Below is a small trained network, with its code and all its weights. Each question gives an input and a class and asks what happens when units are switched off, that is, made to give their printed mean instead of their output.

import numpy as np


def w(rows, s, z=0):
    codes = np.array(rows[::2]) - 128.0
    scale = np.full(codes.shape[1], s)
    scale[-1] = z or s
    return codes * scale


def f(y):
    return y / 2 * (1 + np.tanh(0.7978845608 * (y + 0.044715 * y**3)))


def log_softmax(a):
    a = a - a.max(-1, keepdims=True)
    return a - np.log(np.exp(a).sum(-1, keepdims=True))


def net(x, mask):
    res = np.array(x, float).reshape(1, 6) / 4 @ E
    y = f(res @ A[0][:, :-1].T + A[0][:, -1])
    res = res + np.where(mask, y, B[0][:, -1]) @ B[0][:, :-1]
    return log_softmax(res[-1] @ U[:, :-1].T + U[:, -1])


A, B = {}, {}
E = w([
[166,88,95,52,117,42,156],'x0',
[184,56,82,150,154,64,156],'x1',
[142,32,145,205,1,193,104],'x2',
[81,105,82,207,107,197,177],'x3',
[29,139,220,138,169,56,124],'x4',
[137,87,180,250,127,59,138],'x5',
],0.0084)
A[0] = w([
[119,206,105,112,163,153,102,253],'neuron 0',
[246,81,71,63,100,149,144,212],'neuron 1',
[54,155,111,119,94,224,138,164],'neuron 2',
[179,186,133,137,216,6,154,116],'neuron 3',
[254,166,139,136,176,61,146,80],'neuron 4',
[197,51,66,255,91,100,164,249],'neuron 5',
[175,209,156,131,46,101,197,82],'neuron 6',
[132,188,199,121,112,160,4,221],'neuron 7',
[254,170,67,176,97,174,92,124],'neuron 8',
[109,101,192,136,159,36,9,162],'neuron 9',
],0.0094,0.0047)
B[0] = w([
[186,81,82,186,142,140,63,176],'neuron 0',
[150,81,134,192,120,128,4,204],'neuron 1',
[95,195,161,159,112,244,163,175],'neuron 2',
[89,109,166,89,136,73,128,208],'neuron 3',
[73,142,167,68,142,124,135,177],'neuron 4',
[126,17,135,192,70,170,61,254],'neuron 5',
[149,155,109,102,164,97,109,129],'neuron 6',
[129,25,90,185,88,125,93,183],'neuron 7',
[152,71,78,175,137,104,102,181],'neuron 8',
[156,130,120,95,132,155,52,193],'neuron 9',
],0.011,0.016)
U = w([
[4,137,160,89,74,146,147,38],'0',
[162,106,80,167,129,130,45,252],'1',
[138,165,91,39,186,68,158,42],'2',
[145,217,72,115,150,176,155,7],'3',
],0.012,0.0028)

Each question gives the input, the list of numbers given to net, and the class t.
The units are the neurons (one row each of A and B). Each row of codes is followed by its name. A weight is (code - 128) times the scale printed after its matrix; where a second scale follows, it is the last column's (A, B and U).
mask holds one flag per neuron, in row order. A switched-off neuron (its flag False) gives its mean, the last column of its row in B, instead of its output. The means were averaged over made-up inputs and are rounded, as every weight is.
A unit's drop is (log p(t) with every unit on - log p(t) with that unit switched off) / (log p(t) with every unit on - log p(t) with every unit switched off).
The circuit of an input: a set's keep is (log p(t) with only the set's units on - log p(t) with every unit switched off) / (log p(t) with every unit on - log p(t) with every unit switched off). Starting from all 10 units, units are removed one at a time, each time the one whose removal leaves the highest keep (on an exact tie, the one counted first), for as long as the keep stays at least 0.8.
units of the circuit, in order: the units of the circuit, biggest drop first
top k neurons: the k neurons with the biggest drops, biggest first
drop of u: that unit's drop, to one decimal
input [4,0,3,8,6,0], class 0: top 2 neurons -> [neuron 1; neuron 0]
input [1,8,-5,-5,4,7], class 0: top neuron -> [neuron 4]
input [-2,-5,1,2,3,4], class 0: top 4 neurons -> [neuron 1; neuron 5; neuron 8; neuron 0]
input [8,3,-6,4,-1,1], class 2: units of the circuit, in order -> [neuron 5; neuron 3; neuron 4]
input [0,-6,4,5,-2,-8], class 3: units of the circuit, in order -> [neuron 2; neuron 5]
input [8,0,-2,-3,2,-5], class 2: top 2 neurons -> [neuron 5; neuron 7]
input [-3,-8,8,-3,7,-7], class 0: top 2 neurons -> [neuron 2; neuron 1]
input [0,-7,5,-1,4,-8], class 0: top 4 neurons -> [neuron 2; neuron 1; neuron 5; neuron 8]
input [-3,1,-6,-1,3,2], class 2: top 3 neurons -> [neuron 5; neuron 1; neuron 3]
input [3,-1,6,4,3,-2], class 0: drop of neuron 1 -> 0.2
input [-1,1,-8,-7,7,7], class 2: drop of neuron 5 -> 0.1
input [0,7,-1,-2,8,-5], class 2: drop of neuron 5 -> 0.2
